Below are the code and all the weights of a small trained network. Each question names an input and a class and asks about switching units off, where a switched-off unit gives its printed mean instead of its output.

import numpy as np


def w(rows, s, z=0):
    codes = np.array(rows[::2]) - 128.0
    scale = np.full(codes.shape[1], s)
    scale[-1] = z or s
    return codes * scale


def norm(h):
    return h / np.sqrt((h * h).mean(-1, keepdims=True) + 1e-5)


def f(y):
    return np.maximum(y, 0)


def log_softmax(a):
    a = a - a.max(-1, keepdims=True)
    return a - np.log(np.exp(a).sum(-1, keepdims=True))


def net(x, mask):
    res = np.array(x, float).reshape(1, 5) / 4 @ E
    u = 0
    for l in range(3):
        y = f(norm(res) @ A[l][:, :-1].T + A[l][:, -1])
        res = res + np.where(mask[u : u + 9], y, B[l][:, -1]) @ B[l][:, :-1]
        u += 9
    return log_softmax(norm(res)[-1] @ U[:, :-1].T + U[:, -1])


A, B = {}, {}
E = w([
[157,151,135,180,119],'x0',
[123,66,254,147,104],'x1',
[84,114,115,161,128],'x2',
[103,166,149,121,123],'x3',
[125,132,120,123,61],'x4',
],0.016)
A[0] = w([
[24,84,94,202,165,3],'0.n0',
[61,61,115,21,178,10],'0.n1',
[189,165,135,253,158,2],'0.n2',
[93,101,103,158,109,39],'0.n3',
[145,117,108,103,38,97],'0.n4',
[192,23,88,153,185,70],'0.n5',
[245,153,162,38,159,36],'0.n6',
[61,245,198,121,214,111],'0.n7',
[164,65,117,147,217,109],'0.n8',
],0.02,0.0058)
B[0] = w([
[36,180,153,243,181,209],'0.n0',
[217,253,208,57,91,232],'0.n1',
[202,244,200,40,107,234],'0.n2',
[61,134,140,135,123,151],'0.n3',
[155,125,87,176,50,204],'0.n4',
[42,97,92,38,64,225],'0.n5',
[7,181,162,225,172,226],'0.n6',
[91,72,74,95,51,254],'0.n7',
[198,71,87,227,65,237],'0.n8',
],0.025,0.0081)
A[1] = w([
[182,8,254,137,161,120],'1.n0',
[141,134,125,97,160,95],'1.n1',
[127,120,134,96,184,74],'1.n2',
[178,93,149,130,167,3],'1.n3',
[169,161,16,102,242,127],'1.n4',
[139,104,120,128,154,79],'1.n5',
[149,72,141,121,207,52],'1.n6',
[128,57,97,57,243,94],'1.n7',
[160,85,121,106,178,93],'1.n8',
],0.018,0.0047)
B[1] = w([
[205,7,100,169,210,253],'1.n0',
[97,158,95,124,129,137],'1.n1',
[38,144,162,64,173,128],'1.n2',
[94,189,121,126,134,128],'1.n3',
[164,50,31,50,227,176],'1.n4',
[101,147,125,99,132,128],'1.n5',
[86,159,155,149,139,128],'1.n6',
[142,200,216,163,126,128],'1.n7',
[124,171,161,143,114,128],'1.n8',
],0.017,0.0024)
A[2] = w([
[208,180,173,106,137,5],'2.n0',
[70,61,87,71,37,121],'2.n1',
[76,131,133,126,146,91],'2.n2',
[55,146,149,201,192,123],'2.n3',
[121,184,5,89,203,242],'2.n4',
[112,60,247,126,126,253],'2.n5',
[140,30,184,120,143,87],'2.n6',
[103,105,101,142,171,90],'2.n7',
[121,72,113,137,19,119],'2.n8',
],0.022,0.003)
B[2] = w([
[143,148,169,51,121,183],'2.n0',
[111,122,49,73,216,225],'2.n1',
[93,98,125,135,133,151],'2.n2',
[90,57,185,187,127,188],'2.n3',
[172,23,145,124,26,175],'2.n4',
[131,73,93,101,4,179],'2.n5',
[175,84,86,102,121,156],'2.n6',
[178,141,158,135,105,138],'2.n7',
[153,191,58,163,193,250],'2.n8',
],0.028,0.016)
U = w([
[181,20,92,120,62,156],'0',
[150,229,200,63,56,157],'1',
[30,123,175,251,89,153],'2',
[94,160,58,117,157,206],'3',
[150,186,51,185,146,153],'4',
[128,161,164,139,168,96],'5',
[143,95,207,132,210,2],'6',
[150,105,208,126,200,24],'7',
],0.015,0.0078)

Each question gives the input, the list of numbers given to net, and the class t.
The units are the neurons (one row each of A and B). Each row of codes is followed by its name. A weight is (code - 128) times the scale printed after its matrix; where a second scale follows, it is the last column's (A, B and U).
mask holds one flag per neuron, layer by layer. A switched-off neuron (its flag False) gives its mean, the last column of its row in B, instead of its output. The means were averaged over made-up inputs and are rounded, as every weight is.
A unit's drop is (log p(t) with every unit on - log p(t) with that unit switched off) / (log p(t) with every unit on - log p(t) with every unit switched off).
The circuit of an input: a set's keep is (log p(t) with only the set's units on - log p(t) with every unit switched off) / (log p(t) with every unit on - log p(t) with every unit switched off). Starting from the 12 units with the biggest drops (on a tie, the unit counted first), units are removed one at a time, each time the one whose removal leaves the highest keep (on an exact tie, the one counted first), for as long as the keep stays at least 0.8.
units of the circuit, in order: the units of the circuit, biggest drop first
unit that matters most: the unit with the biggest drop
top k neurons: the k neurons with the biggest drops, biggest first
top k neurons in layer l: the k neurons of layer l with the biggest drops, biggest first
input [4,5,-5,-6,-3], class 3: units of the circuit, in order => 0.n5; 2.n1
input [-1,-4,4,4,0], class 0: top 3 neurons => 0.n6; 2.n4; 0.n8
input [6,7,4,-8,5], class 3: top 2 neurons in layer 0 => 0.n1; 0.n5
input [4,-2,5,1,1], class 2: units of the circuit, in order => 0.n0
input [3,5,-3,8,-4], class 3: units of the circuit, in order => 0.n7; 2.n1
input [8,-5,8,-4,8], class 1: top 3 neurons => 0.n2; 0.n6; 0.n7
input [-2,-5,6,3,-6], class 2: units of the circuit, in order => 0.n0; 2.n3
input [-8,-7,1,-8,0], class 1: top 2 neurons in layer 0 => 0.n1; 0.n7
input [2,1,0,-6,4], class 3: top 3 neurons => 2.n1; 0.n5; 0.n8
input [3,5,0,-6,-5], class 3: top 3 neurons => 0.n5; 2.n1; 2.n8
input [3,-8,-2,5,7], class 0: top 3 neurons => 2.n4; 0.n7; 0.n8
input [-4,7,-8,4,8], class 2: top 2 neurons in layer 0 => 0.n6; 0.n7
input [-5,4,5,1,-7], class 4: units of the circuit, in order => 0.n8; 2.n8
input [-6,7,-8,3,-8], class 2: unit that matters most => 0.n6
input [0,6,-6,-7,-3], class 3: top 2 neurons => 0.n5; 0.n0
input [-1,-2,-4,1,6], class 4: top 2 neurons => 0.n4; 0.n0
input [5,-8,-8,-1,-2], class 0: top 3 neurons => 2.n4; 1.n4; 0.n0
input [2,-8,4,7,8], class 0: top 4 neurons => 2.n4; 0.n8; 0.n7; 0.n5
input [-7,3,7,6,6], class 1: top 3 neurons => 0.n1; 0.n6; 0.n7
input [5,0,0,2,-4], class 1: units of the circuit, in order => 0.n2
input [6,3,6,5,0], class 1: top 2 neurons => 0.n2; 0.n6
input [-6,-7,-7,-2,-2], class 0: top 4 neurons => 2.n4; 0.n2; 0.n0; 1.n4
input [-2,-1,8,-8,8], class 2: top 4 neurons in layer 0 => 0.n0; 0.n7; 0.n3; 0.n8
input [3,-8,8,-4,1], class 0: top 3 neurons => 2.n4; 0.n6; 1.n4
input [7,6,2,-2,4], class 1: top 3 neurons => 0.n2; 2.n0; 0.n8
input [-2,2,6,6,3], class 2: top 2 neurons in layer 0 => 0.n0; 0.n5
input [-7,6,6,8,5], class 3: units of the circuit, in order => 2.n1
input [2,3,5,-6,7], class 4: top 2 neurons in layer 0 => 0.n6; 0.n4
